In the rows, zero is written as 128.
Here are made-up things, facts about them, and rows of numbers that follow some of those facts. Name the thing behind each unnamed row.

Named rows:
[182  91 154  76 131 155 102 118 147 111  81 204 115 140 133] -> grukan
[156 119 142 118 162 146 117 108 132 111  85 158 121 119 115] -> feklu
[109 149 101 157 105 140 126 166 131 130 170 111 126 104 119] -> dorun
[138 142 112 166  93  83 136 143 149 166 149 154 131  90 150] -> gredemek
[130 130 153 142 120 114 132 148 155 161 128 181 152  54 117] -> degrom
[137 125 148 131 117 154 122 163 150 120 159 130 139  86 120] -> storo
[178  90 140  83 133 134 159 124 135 131 169 116 121  96 125] -> nadros
[136 133 110 177  84  70 129 128 155 163 148 155 135  92 161] -> lekul
[ 92 157 116 124  96 190  75 137 109  47  47 156 106 201 135] -> fladun
[138 155 112 173 121 105 168 152 128 144 185 107 139  35 116] -> drakek
[ 62 111 111  84 107 139 134 153  50  67  88 106 120 188 155] -> bozustos
[151 106 126  99 119 153 120 135 149 121 147 123 117 123 128] -> drabri
[161  87 130  92 124 131 131 155 163 163 195 143 125 111 126] -> siflos
[132 148 169 123 114 137 141 109 143 137 138 127 148 162 112] -> gruflupor
[165 123 138 127 176 141 130  81 164 157 136 110 137  70  87] -> doraflu
[139 117 124 132 178 132 102 119 138 144 112 108 114 149 109] -> trima
[165 171 118 169  70 139 111 175 150 106 159 187 106 113 133] -> skudron
[130 104 126 104 155 144 117  98 132 127  94 123 138  85 112] -> ponu
[140 100 148 111 124 131 158 155 102  76 147 113 125 109 151] -> klabrel
[134 153 172 123 121 136 145 107 155 147 142 130 156 158 111] -> guskar
[ 35 143  93 173  70  64  85 122 142 163  82 155 137 164 175] -> biplu
[163 125 145 117 156 162  96 106 151 117  83 176 123 128 117] -> plegro
[142 121 122 139 183 129 106 117 124 123 113 125 110 143 121] -> zapek
[137 157  99 147  87  90 172 168  86 111 166 133 108 113 151] -> bruvuvis
[ 66 153 190 117  98 124 117  98  87 129  81 133 157 212 133] -> nufira
[156  84  90  97 193  97 144 110 130 201 196  75 101 158 103] -> godrun
[143 122 132 126 179 121 112 120 126 125 113 116 114 138 118] -> graplol

How the things are related:
drapos: Σ plegro; Θ zodil
plegro: Σ grukan; Θ zodil
noplumo: Σ somor; Θ nufira
godrun: Σ doraflu; Θ kiplus
lekul: Θ ruko
kidrile: Σ drakek; Θ kiplus
drabri: Σ plomuk; Θ ruko
siflos: Σ kidrile; Θ kiplus
bozustos: Σ klastin; Θ nufira
kluzom: Σ fladun; Θ nufira
fladun: Σ bozustos; Θ nufira
ponu: Θ susapun
momi: Σ ponu; Θ susapun
saklurin: Σ pigrur; Θ tulak
plubu: Σ stibro; Θ ruko
kliplistum: Σ stebem; Θ kiplus
stifus: Σ klabrel; Θ guskar
vesak: Σ noplumo; Θ nufira
rubaso: Σ nadros; Θ kiplus
klabir: Σ kluzom; Θ nufira
doraflu: Σ rubaso; Θ kiplus
kogruve: Σ stifus; Θ guskar
klabrel: Σ dromu; Θ guskar
stamo: Σ degrom; Θ ruko
vestifak: Σ bruvuvis; Θ guskar
biplu: Σ tritro; Θ nufira
kleni: Σ draskor; Θ gruflupor
klastin: Σ zabrebus; Θ nufira
draskor: Θ gruflupor
zapek: Σ nurar; Θ fubro
dromu: Σ dorun; Θ guskar
stotan: Σ kliplistum; Θ kiplus
trima: Σ momi; Θ susapun
belo: Σ saklurin; Θ tulak
somor: Σ redru; Θ nufira
skudron: Σ gredemek; Θ ruko
veful: Σ pluklam; Θ vidro
pluklam: Θ vidro
degrom: Σ skudron; Θ ruko
stebem: Θ kiplus
grukan: Θ zodil
bados: Σ stotan; Θ kiplus
gredemek: Σ lekul; Θ ruko
dorun: Σ vestifak; Θ guskar
trasa: Σ drabri; Θ ruko
budrel: Σ fedrul; Θ guskar
storo: Σ stamo; Θ ruko
flakem: Θ kitron
pledre: Θ tulak
tritro: Θ nufira
nadros: Σ lotrem; Θ kiplus
redru: Σ bagragrel; Θ nufira
bokor: Σ belo; Θ tulak
feklu: Σ flakem; Θ kitron
bagragrel: Σ biplu; Θ nufira
fedrul: Σ kogruve; Θ guskar
nurar: Θ fubro
bruvuvis: Θ guskar
graplol: Σ kleni; Θ gruflupor
drakek: Σ bados; Θ kiplus
zabrebus: Σ vesak; Θ nufira
pigrur: Σ pledre; Θ tulak
lotrem: Σ siflos; Θ kiplus
plomuk: Σ storo; Θ ruko
pive: Σ feklu; Θ kitron
stibro: Σ trasa; Θ ruko

Rows to name:
Some rows may be things named above.
[ 80 137 137 128 163 125  98 124  88 106  46 122 129 201 127] | klabir
[176  89 148  98 139 129 156 153 137 112 186 123 129  90 144] | lotrem
[135 102 133 101 131 150 121 125 138 120 127 114 132 111 130] | stifus
[151 100 127 104 121 161 117 131 148 109 146 121 114 122 129] | drabri
[173 143 188 131 114 133 162 109 180 151 170 108 141 137  89] | kiplus
[ 73 129 138 115 163 121  94 124  89 108  50 129 125 203 130] | klabir
[143  92  80 140  95  26 165 114 148 214 218 112 116 111 164] | stebem
[163 136 106 177  92  77 136 123 179 171 178 144 130  81 153] | kliplistum
[138 151 103 186 109  77 160 122 146 154 188 113 138  47 135] | stotan
[169 122 141 128 176 141 129  79 163 161 135 109 138  73  98] | doraflu
[176  95 136  92 155 148 136  92 164 156 140 125 132  85 109] | rubaso
[163 117 133 124 183 147 126  79 164 158 129 111 141  67  95] | doraflu
[140 149 100 189 111  74 164 129 139 162 181 107 138  46 134] | stotan
[ 53 100 138 100 114 139 102 154  96  98  71 134 147 163 154] | klastin
[ 46 119 117 109  99 133 113 184  85 100  97 116 133 178 148] | zabrebus
[171 145 180 134 117 139 161 106 190 155 172 108 143 133  94] | kiplus
[139 136 110 186  85  70 133 125 154 160 155 150 130  91 162] | lekul
[143  86  71 147  96  35 166 119 149 209 215 113 114 103 172] | stebem
[151 119 131 133 121 128 141 163 157 160 189 145 135  73 115] | kidrile
[153 130 124 130 161 153 122  98 140 129 121 114 118 120 106] | stibro
[143 156 113 176 123 115 166 155 129 143 185 104 140  34 113] | drakek

Now the same things, written a new way:
Some things and their rows:
[ 87 122 149 125 129 124 137 183 117  70 144 100  94 175 152 158 141] -> fladun
[ 93 119 153 129 131 136 116 129 119 105 152 115 130 167 145 126 135] -> vestifak
[ 83 110 167 133 106 124 139 190 118  68 151  99 128 193 112 153 130] -> zapek
[ 91 121 149 130 134 125 137 177 118  75 144 101  96 174 155 156 142] -> bozustos
[ 56 113 151 126 116 129 140 183 111  79 144  94 136 166 147 126 137] -> trasa
[ 87 112 157 123 134 137 126 187 123  92 150 121 146 150 113 150 139] -> pigrur
[100 121 153 139 145 121 132 162 117  99 141 111 107 173 169 142 146] -> noplumo
[ 83 119 150 120 117 139 121 147 120  81 155 105 119 167 131 138 131] -> stifus
[ 61 116 152 107 102 136 148 177 122  82 143 124 113 187  97 156 140] -> pive
[ 77 113 156 147 143 124 134 147 109 124 140 115 157 163 175 101 146] -> lekul
[101 122 145 152 116 124 116 156 106 115 141 123 161 168 123 136 144] -> drakek
[ 86 117 162 126 155 141 123 183 120  49 129 142 164 152 115 148 134] -> tulak
[108 122 155 148 157 119 129 148 116 115 140 119 113 170 182 133 150] -> bagragrel
[ 90 127 153 134 154 128 135 173 114  33 122 120 111 177 159 154 137] -> nufira
[ 97 122 144 148 113 125 116 160 107 109 141 119 158 170 119 140 143] -> kidrile
[104 122 153 140 150 121 131 156 117 103 140 113 108 173 175 138 147] -> somor
[ 75 113 157 145 141 124 134 152 110 118 140 114 153 164 171 104 145] -> gredemek
[ 86 119 151 123 121 139 118 141 120  84 155 107 122 168 135 135 132] -> klabrel
[ 66 116 153 113 107 134 145 168 122  96 141 129 121 185 108 151 142] -> flakem
[ 88 111 157 125 136 136 124 180 122  96 149 123 150 149 116 147 140] -> pledre
[ 86 109 152  94 125 131 131 170 101  97 143 102 113 173 104 150 136] -> draskor
[ 59 112 151 129 119 129 138 178 110  85 143  96 139 166 149 123 139] -> drabri
[ 84 107 147 134  98 129 150 170 119  70 132 106 108 154 119 152 134] -> momi
[ 99 116 149 128 111 147 160 187 112  64 150 115 116 176 118 128 138] -> grukan
[108 122 147 160 125 121 112 142 106 133 139 130 170 168 137 127 147] -> kliplistum
[ 78 112 135 120 119 117 140 178 116  41 157 124 116 172  94 137 135] -> pluklam
[ 78 111 155 115 123 138 126 201 124  74 150 112 138 152 101 160 136] -> bokor

Name these rows:
A row may be one of the things named above.
[ 90 122 141 145 104 128 119 174 108  91 144 112 150 170 109 149 140] | nadros
[ 64 113 153 134 128 127 137 171 110  97 143 101 143 164 158 117 141] | storo
[ 97 121 152 138 143 122 134 164 117  93 142 108 102 173 165 144 145] | vesak
[ 93 121 149 132 136 123 134 174 117  82 143 104  98 172 158 152 143] | klastin
[ 88 119 153 126 124 138 119 138 119  90 154 111 125 166 139 130 133] | dromu
[ 81 121 146 122 124 127 138 191 119  57 144  92  88 175 143 164 139] | klabir
[ 96 122 143 146 109 125 116 164 107 100 141 115 157 169 115 143 142] | siflos
[ 83 122 139 138  96 128 119 181 108  78 145 104 147 171 103 154 137] | doraflu
[103 122 145 156 120 123 115 151 106 120 140 125 164 168 126 134 145] | bados
[ 61 113 152 132 122 127 137 174 110  91 142 100 142 164 153 119 140] | plomuk
[ 67 113 154 138 131 126 137 165 110 100 142 105 149 164 161 114 142] | stamo
[ 84 112 157 121 131 138 124 192 123  86 151 119 144 150 110 154 138] | saklurin
[ 80 122 139 135  93 129 123 186 108  73 146 103 143 172  96 159 136] | godrun
[ 81 122 139 135  93 129 121 187 108  74 146 103 143 172  98 159 136] | godrun
[ 91 122 142 147 106 126 118 169 108  97 142 114 153 169 111 145 140] | lotrem
[ 87 121 142 140 101 127 121 178 108  85 145 107 151 170 105 152 138] | rubaso
[ 94 121 151 134 141 124 134 169 117  88 142 108 100 173 162 148 144] | zabrebus
[ 89 128 146 148 121 131 114 168 103  47 122 132 170 175 110 148 135] | kiplus
[ 53 113 150 123 114 130 143 187 112  71 143  93 133 165 143 130 136] | stibro
[105 122 147 158 123 122 111 146 107 126 140 126 166 168 130 130 146] | stotan
[112 121 156 149 160 118 128 143 116 123 139 122 118 171 183 129 150] | biplu
[101 122 145 153 116 124 115 156 106 115 141 123 163 170 123 137 144] | drakek
[ 96 119 155 131 135 136 114 126 119 109 152 119 132 165 149 122 136] | bruvuvis
[ 81 122 138 136  93 130 123 187 108  74 145 105 143 172  95 158 136] | godrun
[ 62 113 154 132 124 128 139 173 112  90 143 101 138 166 152 121 140] | plomuk
[ 77 120 149 115 112 140 120 155 120  66 156  98 115 167 124 144 129] | fedrul
[ 83 122 140 139  98 128 121 181 108  80 144 106 145 171 102 156 137] | doraflu
[ 69 113 156 140 136 126 137 161 110 109 140 106 149 163 166 112 143] | degrom
[111 122 148 162 131 122 112 137 106 137 139 133 172 167 138 124 149] | stebem
[105 122 146 157 122 123 115 146 106 128 140 127 166 168 132 130 146] | stotan
[105 122 147 158 124 122 113 146 106 128 139 127 168 167 134 130 146] | stotan
[ 73 113 156 142 137 124 135 157 110 111 140 112 151 164 170 108 144] | skudron
[106 121 154 143 154 120 131 152 116 111 140 118 112 171 177 136 148] | redru
[ 99 122 152 137 145 122 132 164 117  94 142 109 105 173 166 145 145] | vesak
[ 77 119 149 115 112 140 123 156 120  66 156  99 112 168 123 144 129] | fedrul
[115 121 156 150 165 117 129 137 115 130 138 124 118 171 190 126 151] | tritro
[ 92 121 142 145 107 126 119 169 108  96 143 113 154 170 112 146 140] | lotrem
[ 92 119 153 127 128 137 117 133 120  96 153 113 129 167 142 130 134] | dorun
[ 94 121 150 131 136 124 135 174 117  82 143 103 100 174 157 149 143] | klastin
[ 78 111 154 113 124 138 127 199 123  72 151 113 138 152 101 160 135] | bokor
[ 70 113 155 139 133 126 137 161 109 108 141 107 148 164 164 111 143] | degrom
[ 85 121 148 125 127 126 137 188 119  63 145  96  91 174 148 159 139] | kluzom

Now the same things, written a new way:
Named rows:
[131 119 187 140  99 133 163 145 173 146 128 111  88  91 126 166 156 174] -> veful
[103 138 194 143  82 140 133 131 162 142 157  98  60  82 101 170 167 154] -> plegro
[117 113 172 133 105 137 158 113 162 150 112 113  72  83  99 179 152 177] -> bokor
[129 119 170 131  82 147 118 116 181 142 121 119 116  82 102 146 167 165] -> siflos
[133 118 167 139  86 132 134 120 177 156 120 119  95  82  99 151 176 173] -> doraflu
[123 126 169 106 108 150 130 129 178 147 130  98  92  89 108 151 190 160] -> klabrel
[104 126 213  96  78 166 102 108 174 122 132 110 160  90 124 133 140 142] -> tritro
[103 138 191 145  81 136 137 131 161 145 156  97  55  79 100 171 169 156] -> drapos
[115 113 193 110  97 128 128 121 151 117 147  88 102  87  87 158 160 163] -> plomuk
[113 115 192 104  95 135 120 118 156 110 147  88 112  87  86 156 155 158] -> stamo
[125 121 174 118  75 168  95 108 192 121 124 119 146  81 105 141 154 153] -> stebem
[131 118 186 139 101 133 163 145 174 146 127 111  86  94 129 163 156 176] -> zapek
[124 124 165 111 109 139 139 131 175 154 128  95  81  91 105 154 194 166] -> kogruve
[161 133 173 115 117 110 113 113 160 137 159 118  85  92 135 173 138 169] -> susapun
[113 122 204 120  93 127 146 119 159 162 129 108 103  93 119 145 161 162] -> kluzom
[131 118 189 138  98 137 156 143 174 143 127 113  90  91 128 164 156 171] -> pluklam
[126 120 173 125  79 157 107 113 188 132 125 120 129  82 103 143 162 161] -> bados
[121 127 172  98 104 164 114 126 185 132 131  98 112  88 109 149 180 152] -> bruvuvis
[100 140 195 140  79 144 129 130 163 139 157  99  67  81 101 168 165 152] -> grukan
[113 114 195 103  94 138 116 119 158 105 149  89 116  86  85 155 152 155] -> degrom
[130 141 182 127  88 143 150 135 160 139 123 114  73  72  97 155 165 167] -> feklu
[119 111 189 119 101 112 143 125 146 131 147  88  81  89  84 160 169 170] -> plubu
[147 109 188 106 100  97 125 116 143 109 163  84  91  97 106 147 150 153] -> ruko
[114 122 206 119  89 128 140 120 160 160 128 108 107  93 119 142 160 163] -> fladun
[133 120 187 138  98 136 158 144 175 142 127 111  92  91 129 162 155 172] -> nurar
[109 126 210 105  84 156 114 111 169 133 130 109 145  92 123 136 145 148] -> redru
[131 134 177 122 114 131 124 120 167 147 142 116  86  84 110 186 152 180] -> ponu

Rows to name:
Some rows may be things named above.
[129 120 174 125  78 157 108 112 188 132 122 122 130  82 102 145 162 159] | bados
[113 114 175 128 105 150 145 110 167 139 113 113  87  83 100 177 148 169] | pigrur
[116 112 191 113  97 124 131 123 151 120 147  88  97  87  85 158 160 164] | drabri
[126 122 175 117  76 170  95 108 193 120 125 121 146  81 104 140 157 154] | stebem
[112 114 194 103  93 139 116 117 157 105 149  90 118  85  87 153 152 155] | degrom
[114 114 174 128 104 145 149 111 164 142 112 113  80  84 100 177 150 172] | saklurin

